Here is a tiny trained network, its code and every weight. The questions are about switching its units off for an input and a class, where a switched-off unit gives its printed mean instead of its output.

import numpy as np


def w(rows, s, z=0):
    codes = np.array(rows[::2]) - 128.0
    scale = np.full(codes.shape[1], s)
    scale[-1] = z or s
    return codes * scale


def norm(h):
    return h / np.sqrt((h * h).mean(-1, keepdims=True) + 1e-5)


def f(y):
    return y / 2 * (1 + np.tanh(0.7978845608 * (y + 0.044715 * y**3)))


def log_softmax(a):
    a = a - a.max(-1, keepdims=True)
    return a - np.log(np.exp(a).sum(-1, keepdims=True))


def net(x, mask):
    res = np.array(x, float).reshape(1, 5) / 4 @ E
    u = 0
    for l in range(2):
        y = f(norm(res) @ A[l][:, :-1].T + A[l][:, -1])
        res = res + np.where(mask[u : u + 5], y, B[l][:, -1]) @ B[l][:, :-1]
        u += 5
    return log_softmax(norm(res)[-1] @ U[:, :-1].T + U[:, -1])


A, B = {}, {}
E = w([
[163,12,201,129,199,203,150,201,95,105],'x0',
[28,148,145,149,136,110,121,98,69,83],'x1',
[157,245,128,50,104,101,37,93,18,20],'x2',
[115,196,146,255,71,135,104,151,54,167],'x3',
[162,103,150,152,18,123,157,81,92,90],'x4',
],0.0073)
A[0] = w([
[120,96,126,87,220,128,130,143,119,85,58],'0.n0',
[241,208,106,103,131,111,100,165,179,184,107],'0.n1',
[6,189,135,205,227,130,92,168,103,177,189],'0.n2',
[50,73,93,113,72,67,195,42,185,125,38],'0.n3',
[78,167,138,144,173,142,121,165,119,118,3],'0.n4',
],0.012,0.0032)
B[0] = w([
[176,104,190,115,153,128,99,105,51,129,177],'0.n0',
[67,173,82,125,141,167,118,117,140,167,184],'0.n1',
[25,121,123,204,125,146,136,166,244,120,245],'0.n2',
[49,186,100,109,79,129,78,190,174,171,187],'0.n3',
[61,151,137,46,142,231,38,227,155,173,151],'0.n4',
],0.011)
A[1] = w([
[178,80,116,44,233,113,111,181,199,197,63],'1.n0',
[190,201,99,94,134,35,80,94,62,150,139],'1.n1',
[68,115,159,102,183,174,113,159,50,15,163],'1.n2',
[244,232,69,171,162,163,86,155,175,170,114],'1.n3',
[200,48,181,126,174,150,119,240,147,76,4],'1.n4',
],0.011,0.002)
B[1] = w([
[183,155,77,171,24,120,228,89,42,60,213],'1.n0',
[188,98,66,91,123,193,255,129,89,89,214],'1.n1',
[112,159,112,33,123,150,47,136,171,207,254],'1.n2',
[87,155,134,27,85,190,99,176,118,122,198],'1.n3',
[128,87,215,201,190,38,73,121,144,94,238],'1.n4',
],0.0094,0.0073)
U = w([
[157,75,156,255,137,60,226,94,124,89,93],'0',
[166,171,70,42,71,161,198,83,62,88,98],'1',
[5,181,82,131,94,150,127,160,215,187,202],'2',
[145,75,236,82,179,99,53,107,88,111,2],'3',
],0.0093,0.0031)

Each question gives the input, the list of numbers given to net, and the class t.
The units are the neurons (one row each of A and B). Each row of codes is followed by its name. A weight is (code - 128) times the scale printed after its matrix; where a second scale follows, it is the last column's (A, B and U).
mask holds one flag per neuron, layer by layer. A switched-off neuron (its flag False) gives its mean, the last column of its row in B, instead of its output. The means were averaged over made-up inputs and are rounded, as every weight is.
A unit's drop is (log p(t) with every unit on - log p(t) with that unit switched off) / (log p(t) with every unit on - log p(t) with every unit switched off).
The circuit of an input: a set's keep is (log p(t) with only the set's units on - log p(t) with every unit switched off) / (log p(t) with every unit on - log p(t) with every unit switched off). Starting from all 10 units, units are removed one at a time, each time the one whose removal leaves the highest keep (on an exact tie, the one counted first), for as long as the keep stays at least 0.8.
circuit, biggest first: the units of the circuit, biggest drop first
k most important neurons: the k neurons with the biggest drops, biggest first
top k neurons in layer l: the k neurons of layer l with the biggest drops, biggest first
drop of u: that unit's drop, to one decimal
input [3,-5,4,-4,5], class 3: circuit, biggest first	(1.n4)
input [8,-7,-4,-1,-5], class 0: 2 most important neurons	(1.n0, 1.n4)
input [3,1,8,-2,-7], class 3: 3 most important neurons	(0.n0, 0.n3, 1.n4)
input [4,-4,-5,6,0], class 0: circuit, biggest first	(0.n3, 1.n2)
input [-8,5,3,-2,2], class 1: top 3 neurons in layer 1	(1.n1, 1.n2, 1.n4)
input [-7,4,6,8,4], class 1: circuit, biggest first	(1.n1, 0.n3)
input [2,8,5,-4,2], class 1: top 2 neurons in layer 1	(1.n1, 1.n4)
input [3,4,6,-7,-5], class 3: 2 most important neurons	(0.n0, 1.n4)
input [4,0,1,5,3], class 3: top 3 neurons in layer 0	(0.n1, 0.n2, 0.n3)
input [5,-8,-2,-2,3], class 0: circuit, biggest first	(1.n4, 1.n0)
input [6,0,-2,3,-1], class 3: circuit, biggest first	(1.n4, 0.n1)
input [3,-6,2,-1,5], class 1: top 2 neurons in layer 0	(0.n1, 0.n2)
input [-5,-4,6,-6,1], class 1: 2 most important neurons	(0.n2, 1.n1)
input [2,3,-5,-5,-5], class 0: 2 most important neurons	(1.n0, 0.n0)
input [6,-8,1,4,7], class 0: circuit, biggest first	(1.n2)
input [6,1,-3,-4,-6], class 3: 2 most important neurons	(0.n0, 1.n2)
input [8,-2,-3,5,3], class 0: top 2 neurons in layer 1	(1.n2, 1.n3)
input [6,8,1,-3,-3], class 3: 4 most important neurons	(0.n0, 1.n4, 0.n3, 0.n1)
input [-8,-4,7,6,-3], class 1: drop of 0.n0	-0.3
input [-5,-5,8,2,5], class 1: drop of 0.n2	0.2
input [-8,3,8,2,3], class 1: drop of 0.n2	0.1
input [6,-2,3,-3,2], class 3: drop of 1.n2	0.1
input [2,-7,5,-8,0], class 1: top neuron in layer 0	(0.n1)
